Below are the code and all the weights of a small trained network. Each question names an input and a class and asks about switching units off, where a switched-off unit gives its printed mean instead of its output.

import numpy as np


def w(rows, s, z=0):
    codes = np.array(rows[::2]) - 128.0
    scale = np.full(codes.shape[1], s)
    scale[-1] = z or s
    return codes * scale


def f(y):
    return np.maximum(y, 0)


def log_softmax(a):
    a = a - a.max(-1, keepdims=True)
    return a - np.log(np.exp(a).sum(-1, keepdims=True))


def net(x, mask):
    res = np.array(x, float).reshape(1, 6) / 4 @ E
    y = f(res @ A[0][:, :-1].T + A[0][:, -1])
    res = res + np.where(mask, y, B[0][:, -1]) @ B[0][:, :-1]
    return log_softmax(res[-1] @ U[:, :-1].T + U[:, -1])


A, B = {}, {}
E = w([
[93,175,53,178,206,49],'x0',
[70,192,127,3,93,139],'x1',
[99,133,166,108,82,20],'x2',
[136,212,185,161,212,146],'x3',
[218,134,158,82,74,101],'x4',
[103,95,147,123,207,9],'x5',
],0.006)
A[0] = w([
[137,112,88,117,130,114,202],'n0',
[118,127,114,119,109,132,35],'n1',
[121,115,110,108,107,120,82],'n2',
[121,129,123,126,114,131,67],'n3',
[120,140,117,134,123,171,161],'n4',
[125,121,130,111,135,135,58],'n5',
[134,146,103,141,126,125,70],'n6',
[148,122,120,94,71,189,177],'n7',
[141,134,128,140,75,129,67],'n8',
[104,132,149,152,169,116,128],'n9',
[127,113,56,185,183,72,140],'n10',
[117,100,162,157,114,130,123],'n11',
[134,92,184,182,84,136,212],'n12',
[118,124,138,137,150,141,163],'n13',
[153,113,118,123,113,133,48],'n14',
[143,121,129,153,155,146,24],'n15',
[128,122,130,128,129,132,106],'n16',
[122,151,101,143,130,220,135],'n17',
[108,120,126,94,108,112,133],'n18',
[128,128,124,125,132,127,99],'n19',
[166,180,69,118,16,89,153],'n20',
[160,111,128,91,99,179,127],'n21',
[82,5,105,209,80,182,147],'n22',
[109,161,92,144,118,253,174],'n23',
[61,100,114,29,59,88,170],'n24',
[121,127,104,137,142,103,2],'n25',
[136,131,116,135,135,160,107],'n26',
[211,92,71,83,133,111,107],'n27',
[177,107,114,126,104,127,80],'n28',
[113,134,80,145,114,132,153],'n29',
[166,107,117,73,58,218,154],'n30',
],0.019,0.0036)
B[0] = w([
[138,122,110,149,132,125,162],'n0',
[104,152,132,109,110,105,134],'n1',
[96,153,131,102,130,101,146],'n2',
[122,129,134,116,124,119,131],'n3',
[96,123,106,137,130,118,170],'n4',
[130,124,124,127,135,143,130],'n5',
[116,154,126,153,104,110,138],'n6',
[201,113,105,156,132,193,215],'n7',
[166,111,138,118,134,115,155],'n8',
[187,91,147,159,132,133,178],'n9',
[146,169,23,118,116,155,240],'n10',
[126,147,97,147,127,110,152],'n11',
[175,89,75,120,160,127,193],'n12',
[150,83,137,135,151,131,155],'n13',
[141,143,112,129,121,120,141],'n14',
[97,114,138,99,114,126,150],'n15',
[126,134,132,129,134,126,130],'n16',
[62,99,103,125,122,129,209],'n17',
[91,111,134,132,127,142,160],'n18',
[129,130,129,128,129,130,129],'n19',
[151,130,168,144,142,22,203],'n20',
[150,150,98,160,159,176,193],'n21',
[166,124,96,135,132,2,222],'n22',
[34,109,66,121,124,96,243],'n23',
[22,59,149,130,121,153,229],'n24',
[123,133,98,120,123,145,148],'n25',
[110,122,156,113,116,135,154],'n26',
[139,124,76,132,128,102,170],'n27',
[153,130,96,119,122,118,158],'n28',
[146,102,120,120,129,107,157],'n29',
[197,187,79,102,108,182,246],'n30',
],0.042,0.013)
U = w([
[176,136,229,123,142,99,235],'0',
[94,95,121,126,127,88,190],'1',
[93,108,254,115,119,109,50],'2',
[148,208,205,125,110,75,67],'3',
[133,178,181,64,101,119,3],'4',
[114,132,116,113,120,185,8],'5',
[220,167,118,134,135,129,201],'6',
],0.009,0.0035)

Each question gives the input, the list of numbers given to net, and the class t.
The units are the neurons (one row each of A and B). Each row of codes is followed by its name. A weight is (code - 128) times the scale printed after its matrix; where a second scale follows, it is the last column's (A, B and U).
mask holds one flag per neuron, in row order. A switched-off neuron (its flag False) gives its mean, the last column of its row in B, instead of its output. The means were averaged over made-up inputs and are rounded, as every weight is.
A unit's drop is (log p(t) with every unit on - log p(t) with that unit switched off) / (log p(t) with every unit on - log p(t) with every unit switched off).
most important unit: the unit with the biggest drop
top k neurons: the k neurons with the biggest drops, biggest first
drop when u is switched off: that unit's drop, to one decimal
input [-6,6,7,4,-2,-5], class 5: most important unit : n24
input [-6,8,-1,-8,-6,-5], class 5: top 3 neurons : n30, n24, n7
input [-6,0,-2,-8,-6,-8], class 6: top 2 neurons : n30, n7
input [-4,5,-6,-2,-5,1], class 5: top 2 neurons : n30, n20
input [-4,6,8,-2,7,5], class 2: top 2 neurons : n24, n10
input [-6,6,-4,-3,2,-2], class 5: top 2 neurons : n24, n23
input [8,-2,-2,3,-2,-2], class 5: top 2 neurons : n22, n10
input [0,6,7,-2,4,-3], class 2: top 3 neurons : n24, n20, n10
input [2,2,3,5,5,5], class 5: top 2 neurons : n22, n20
input [-4,2,6,2,-1,1], class 2: top 2 neurons : n10, n23
input [-8,3,4,-1,-1,-6], class 6: top 2 neurons : n30, n20
input [-3,-5,1,6,2,-5], class 5: drop when n17 is switched off : 0.4
input [6,1,0,-3,-3,4], class 5: drop when n17 is switched off : -0.2
input [7,-3,-6,7,6,-4], class 1: most important unit : n30
input [7,-1,5,-2,-6,-4], class 6: drop when n24 is switched off : 0.2
